Below is a small trained network, with its code and all its weights. Each question gives an input and a class and asks what happens when units are switched off, that is, made to give their printed mean instead of their output.

import numpy as np


def w(rows, s, z=0):
    codes = np.array(rows[::2]) - 128.0
    scale = np.full(codes.shape[1], s)
    scale[-1] = z or s
    return codes * scale


def norm(h):
    return h / np.sqrt((h * h).mean(-1, keepdims=True) + 1e-5)


def f(y):
    return y / 2 * (1 + np.tanh(0.7978845608 * (y + 0.044715 * y**3)))


def log_softmax(a):
    a = a - a.max(-1, keepdims=True)
    return a - np.log(np.exp(a).sum(-1, keepdims=True))


def net(x, mask):
    res = np.array(x, float).reshape(1, 8) / 4 @ E
    u = 0
    for l in range(3):
        y = f(norm(res) @ A[l][:, :-1].T + A[l][:, -1])
        res = res + np.where(mask[u : u + 4], y, B[l][:, -1]) @ B[l][:, :-1]
        u += 4
    return log_softmax(norm(res)[-1] @ U[:, :-1].T + U[:, -1])


A, B = {}, {}
E = w([
[185,146,235],'x0',
[122,151,123],'x1',
[33,51,140],'x2',
[149,221,139],'x3',
[105,187,108],'x4',
[54,168,2],'x5',
[112,46,185],'x6',
[208,81,138],'x7',
],0.0057)
A[0] = w([
[5,156,104,211],'0.n1',
[198,190,53,168],'0.n2',
[100,163,117,36],'0.n3',
[186,32,72,1],'0.n4',
],0.012,0.0029)
B[0] = w([
[41,199,129,253],'0.n1',
[103,190,193,219],'0.n2',
[97,137,160,132],'0.n3',
[6,35,187,160],'0.n4',
],0.014,0.0062)
A[1] = w([
[99,95,104,196],'1.n1',
[113,121,252,226],'1.n2',
[182,96,73,253],'1.n3',
[147,132,75,211],'1.n4',
],0.023,0.0015)
B[1] = w([
[63,155,222,152],'1.n1',
[142,153,4,254],'1.n2',
[70,145,125,128],'1.n3',
[154,137,84,120],'1.n4',
],0.019,0.013)
A[2] = w([
[241,198,215,112],'2.n1',
[111,79,216,21],'2.n2',
[158,64,128,1],'2.n3',
[254,82,118,51],'2.n4',
],0.016,0.0012)
B[2] = w([
[184,77,1,151],'2.n1',
[141,82,184,156],'2.n2',
[153,114,103,80],'2.n3',
[163,56,128,250],'2.n4',
],0.026,0.0016)
U = w([
[29,206,125,220],'0',
[224,83,31,154],'1',
[221,148,198,3],'2',
[86,9,241,89],'3',
],0.012,0.0053)

Each question gives the input, the list of numbers given to net, and the class t.
The units are the neurons (one row each of A and B). Each row of codes is followed by its name. A weight is (code - 128) times the scale printed after its matrix; where a second scale follows, it is the last column's (A, B and U).
mask holds one flag per neuron, layer by layer. A switched-off neuron (its flag False) gives its mean, the last column of its row in B, instead of its output. The means were averaged over made-up inputs and are rounded, as every weight is.
A unit's drop is (log p(t) with every unit on - log p(t) with that unit switched off) / (log p(t) with every unit on - log p(t) with every unit switched off).
The circuit of an input: a set's keep is (log p(t) with only the set's units on - log p(t) with every unit switched off) / (log p(t) with every unit on - log p(t) with every unit switched off). Starting from all 12 units, units are removed one at a time, each time the one whose removal leaves the highest keep (on an exact tie, the one counted first), for as long as the keep stays at least 0.8.
units of the circuit, in order: the units of the circuit, biggest drop first
top k neurons: the k neurons with the biggest drops, biggest first
drop when u is switched off: that unit's drop, to one decimal
input [1,-3,-2,6,4,-1,3,4], class 1: units of the circuit, in order => 0.n1
input [-7,7,5,-3,-6,6,-4,4], class 3: units of the circuit, in order => 1.n2; 1.n1
input [1,-7,8,-1,-2,5,1,5], class 3: units of the circuit, in order => 0.n2; 1.n2
input [-7,2,-4,-4,-7,-4,5,-1], class 3: top 3 neurons => 0.n2; 1.n1; 0.n1
input [-3,-2,7,-7,1,-3,1,-1], class 3: top 3 neurons => 0.n2; 1.n1; 1.n2
input [0,-4,1,-5,-2,6,2,2], class 3: top 3 neurons => 1.n2; 0.n2; 2.n2
input [-6,3,-7,2,-1,-8,6,-5], class 1: top 2 neurons => 1.n1; 0.n1
input [-3,6,8,-2,0,2,-3,8], class 3: top 3 neurons => 1.n2; 0.n2; 2.n2
input [6,-2,5,-2,1,1,1,5], class 1: top 2 neurons => 0.n1; 1.n2
input [1,-8,2,-5,1,6,7,-1], class 3: top 4 neurons => 1.n2; 0.n2; 1.n1; 2.n2
input [-5,0,6,7,-5,-6,3,-1], class 1: top 2 neurons => 1.n2; 0.n1
input [-7,-3,-4,-8,8,-1,5,-1], class 3: top 2 neurons => 1.n2; 0.n2
input [2,6,3,-1,-4,-2,8,4], class 1: drop when 0.n1 is switched off => 0.4
input [8,-2,7,1,2,-4,1,-8], class 1: units of the circuit, in order => 1.n2
